Lovaz: [  7   0 -12  -3]
dapu: [  7   0 -11  -6]
Gozip: [ 0  0  2 -1]
did: [  3  -1  41 -18]
govi: [ 2  1 -9  3]
Pedin: [  8  -3  -4 -15]
Petif: [ -1  -2  22 -11]
Nin: [  9   2  50 -20]
tags:
[-1] -> J214
[8] -> J458
[-2] -> J258
[7] -> J999
key Petif 0:  -> J214
find: [  9   2  50 -20] -> Nin
find: [  8  -3  -4 -15] -> Pedin
find: [ 0  0  2 -1] -> Gozip
find: [ 2  1 -9  3] -> govi
find: [  3  -1  41 -18] -> did
find: [  7   0 -12  -3] -> Lovaz

Gozip: [-41  17  -6  17 -30 -40 -12 -10  41 -19  15  35  -8  -4   5  13   6 -31
 -36   8 -19  -2 -38  14  39 -42  -1 -13]
Lovaz: [-32  35   1  42 -40   0  46 -25  30  18 -51 -18  43 -14  48  18   9 -21
 -36 -42  17 -43 -47 -32  37 -20 -17  32]
kufog: [ 44  29 -32  39  48  16  -7  22   8 -23   8   8  37 -27  46  -2  10  43
  31  34 -20  38  10  31 -18 -50  24  42]
Pedin: [ 37  41  -8 -46  11 -26  37  42 -51 -32 -42  -1 -20  45 -29   2  41  44
  48 -14  12 -13 -19  37  33 -33 -36  52]
Petif: [ 24 -43  42  26 -32  12  27 -15 -33 -18  24  32 -44 -46  45 -36  -5  30
  39   5 -48  46  35 -16 -47  51 -48 -49]
pelur: [ 16  34 -24 -26 -18 -23  44   9   7 -38 -21 -14 -49  -5  17  -2  30  17
 -10  -9  18 -34 -32 -51 -42 -38 -28 -12]
reto: [ 18  51  19  30 -31  47  47 -15 -34  12  43  48  29  44  23 -45  13 -25
  10 -27 -29  -9   8   5   7 -27  10 -37]
dapu: [ 42 -35 -39 -15 -10 -26 -32 -34 -48 -31  43  14 -42 -11 -40  47  39 -12
  37 -37 -30  33  -9 -32   1  41  18  45]
govi: [ 33 -47  25 -41  11  47 -52 -14 -50  36 -42  45 -33  51 -34 -22   7  24
  48 -25   2  -3  49  48 -18 -33 -30  12]
Nifi: [ 21 -43 -25 -22  48   5  -3  37 -41  37 -12  29 -29 -30 -14  50  -3   8
  24  34  14 -47 -28  13  35  -9  -5  -5]
Nin: [ 12 -41 -33 -19 -25  13 -42   7  47  37  34   2   0 -44 -47 -18  41  28
 -34  14  38   3 -50   2  -8  43 -16  -5]
did: [ -4   1 -31 -11 -41  30  15 -23 -36 -40  14 -25 -17 -51 -28  15   0   5
  30  -6  35   9 -44  -1  42 -43 -27  50]
key -> tag
[-19] -> J541
[-31] -> J844
[8] -> J177
key reto 22:  -> J177
find: [ 33 -47  25 -41  11  47 -52 -14 -50  36 -42  45 -33  51 -34 -22   7  24
  48 -25   2  -3  49  48 -18 -33 -30  12] -> govi
find: [ 21 -43 -25 -22  48   5  -3  37 -41  37 -12  29 -29 -30 -14  50  -3   8
  24  34  14 -47 -28  13  35  -9  -5  -5] -> Nifi

